Below are the code and all the weights of a small trained network. Each question names an input and a class and asks about switching units off, where a switched-off unit gives its printed mean instead of its output.

import numpy as np


def w(rows, s, z=0):
    codes = np.array(rows[::2]) - 128.0
    scale = np.full(codes.shape[1], s)
    scale[-1] = z or s
    return codes * scale


def norm(h):
    return h / np.sqrt((h * h).mean(-1, keepdims=True) + 1e-5)


def f(y):
    return np.maximum(y, 0)


def log_softmax(a):
    a = a - a.max(-1, keepdims=True)
    return a - np.log(np.exp(a).sum(-1, keepdims=True))


def net(x, mask):
    res = np.array(x, float).reshape(1, 7) / 4 @ E
    u = 0
    for l in range(4):
        y = f(norm(res) @ A[l][:, :-1].T + A[l][:, -1])
        res = res + np.where(mask[u : u + 6], y, B[l][:, -1]) @ B[l][:, :-1]
        u += 6
    return log_softmax(norm(res)[-1] @ U[:, :-1].T + U[:, -1])


A, B = {}, {}
E = w([
[157,94,82,231,62,155],'x0',
[93,148,156,155,248,46],'x1',
[91,58,254,140,132,124],'x2',
[235,93,138,104,94,76],'x3',
[112,215,158,140,82,89],'x4',
[150,132,134,165,130,69],'x5',
[157,165,163,126,61,117],'x6',
],0.005)
A[0] = w([
[141,177,101,194,33,19,250],'0.n1',
[123,127,161,147,194,35,59],'0.n2',
[205,98,128,95,187,226,135],'0.n3',
[109,99,66,81,128,77,168],'0.n4',
[202,118,80,3,25,149,230],'0.n5',
[151,203,176,191,202,40,84],'0.n6',
],0.0058,0.0018)
B[0] = w([
[192,141,153,157,254,207,247],'0.n1',
[123,126,104,90,138,43,189],'0.n2',
[128,71,157,107,105,51,182],'0.n3',
[174,168,112,99,21,159,165],'0.n4',
[154,138,134,108,176,149,255],'0.n5',
[95,128,208,85,128,85,208],'0.n6',
],0.0077,0.0047)
A[1] = w([
[124,222,120,92,198,117,196],'1.n1',
[89,158,164,137,99,158,31],'1.n2',
[46,2,41,199,121,95,179],'1.n3',
[168,187,167,141,100,69,250],'1.n4',
[121,108,86,161,63,130,52],'1.n5',
[74,188,152,153,140,183,156],'1.n6',
],0.0086,0.0018)
B[1] = w([
[113,126,56,161,51,79,255],'1.n1',
[149,103,180,111,66,136,150],'1.n2',
[122,69,118,194,83,68,193],'1.n3',
[68,177,146,142,249,213,209],'1.n4',
[158,123,160,84,135,61,139],'1.n5',
[93,108,176,105,1,165,198],'1.n6',
],0.0098,0.0057)
A[2] = w([
[182,116,147,41,69,130,118],'2.n1',
[102,103,70,195,141,171,22],'2.n2',
[138,175,110,140,152,164,115],'2.n3',
[40,1,99,215,166,159,6],'2.n4',
[133,98,153,120,121,109,39],'2.n5',
[96,111,113,72,137,109,84],'2.n6',
],0.0086,0.0014)
B[2] = w([
[164,253,179,4,143,41,230],'2.n1',
[108,113,150,18,116,78,182],'2.n2',
[204,41,9,98,85,138,193],'2.n3',
[236,49,198,117,66,33,253],'2.n4',
[161,232,69,215,180,166,162],'2.n5',
[249,105,207,156,143,174,178],'2.n6',
],0.0059,0.0037)
A[3] = w([
[127,50,108,152,109,91,101],'3.n1',
[204,156,187,126,131,133,98],'3.n2',
[71,152,61,142,65,92,2],'3.n3',
[184,153,167,254,150,160,91],'3.n4',
[36,89,144,141,195,89,205],'3.n5',
[101,101,86,116,176,27,184],'3.n6',
],0.0082,0.0027)
B[3] = w([
[142,39,128,204,122,49,204],'3.n1',
[83,71,94,116,158,92,228],'3.n2',
[1,86,52,84,63,114,177],'3.n3',
[39,19,17,123,155,233,192],'3.n4',
[183,218,100,180,180,178,226],'3.n5',
[84,174,229,211,130,162,253],'3.n6',
],0.0088,0.0043)
U = w([
[95,163,200,85,62,126,42],'0',
[91,238,176,196,222,96,254],'1',
[160,49,166,213,120,56,229],'2',
[100,65,59,144,210,183,139],'3',
[16,164,56,112,79,99,100],'4',
[239,184,59,132,133,166,52],'5',
[180,131,141,3,177,66,115],'6',
],0.013,0.002)

Each question gives the input, the list of numbers given to net, and the class t.
The units are the neurons (one row each of A and B). Each row of codes is followed by its name. A weight is (code - 128) times the scale printed after its matrix; where a second scale follows, it is the last column's (A, B and U).
mask holds one flag per neuron, layer by layer. A switched-off neuron (its flag False) gives its mean, the last column of its row in B, instead of its output. The means were averaged over made-up inputs and are rounded, as every weight is.
A unit's drop is (log p(t) with every unit on - log p(t) with that unit switched off) / (log p(t) with every unit on - log p(t) with every unit switched off).
The circuit of an input: a set's keep is (log p(t) with only the set's units on - log p(t) with every unit switched off) / (log p(t) with every unit on - log p(t) with every unit switched off). Starting from the 12 units with the biggest drops (on a tie, the unit counted first), units are removed one at a time, each time the one whose removal leaves the highest keep (on an exact tie, the one counted first), for as long as the keep stays at least 0.8.
circuit, biggest first: the units of the circuit, biggest drop first
unit that matters most: the unit with the biggest drop
top k neurons: the k neurons with the biggest drops, biggest first
top k neurons in layer l: the k neurons of layer l with the biggest drops, biggest first
drop when u is switched off: that unit's drop, to one decimal
input [-5,-4,4,-2,3,3,-7], class 0: circuit, biggest first	0.n3, 1.n6, 3.n1
input [6,-6,4,7,-3,-2,0], class 6: unit that matters most	2.n1
input [1,4,-4,7,0,5,4], class 3: circuit, biggest first	3.n4, 1.n4
input [-5,2,3,7,2,-4,-2], class 1: top 2 neurons	1.n4, 1.n6
input [-1,-5,-7,7,-8,-4,-7], class 6: circuit, biggest first	2.n1, 0.n3
input [3,-2,-3,-2,6,7,6], class 3: top 2 neurons	3.n4, 0.n1
input [3,3,-5,-5,2,-6,-7], class 4: top 2 neurons	3.n3, 1.n6
input [7,-6,3,4,7,-5,-5], class 3: top 2 neurons	0.n1, 1.n1
input [-7,-6,-4,7,8,8,-5], class 5: top 3 neurons	1.n1, 1.n4, 2.n3
input [-8,1,5,-5,-2,-3,1], class 0: top 3 neurons	1.n4, 1.n6, 2.n6
input [-1,4,-3,4,-1,2,5], class 1: top 2 neurons	0.n2, 0.n6
input [-2,4,0,-6,8,-1,-6], class 4: top 3 neurons	1.n1, 3.n3, 1.n6
input [8,-3,0,8,-4,-5,0], class 6: top 3 neurons	2.n1, 0.n5, 1.n1
input [8,3,-8,-2,8,8,-8], class 4: circuit, biggest first	3.n3
input [3,5,-1,-8,4,-8,-3], class 4: top 2 neurons	1.n6, 3.n3
input [-8,-6,6,1,1,6,-7], class 6: top 2 neurons in layer 1	1.n4, 1.n3
input [3,-2,7,-8,3,-2,-8], class 2: top 2 neurons	1.n3, 2.n4
input [3,1,3,-3,7,-7,0], class 0: top 2 neurons in layer 1	1.n2, 1.n6
input [0,4,-2,-7,6,-1,-3], class 4: top 2 neurons in layer 1	1.n1, 1.n6
input [-8,1,-2,2,-4,5,-6], class 1: circuit, biggest first	3.n6
input [4,-7,-2,1,-6,1,7], class 6: drop when 0.n3 is switched off	0.1
input [7,-1,-1,1,5,-4,6], class 3: drop when 3.n4 is switched off	0.2
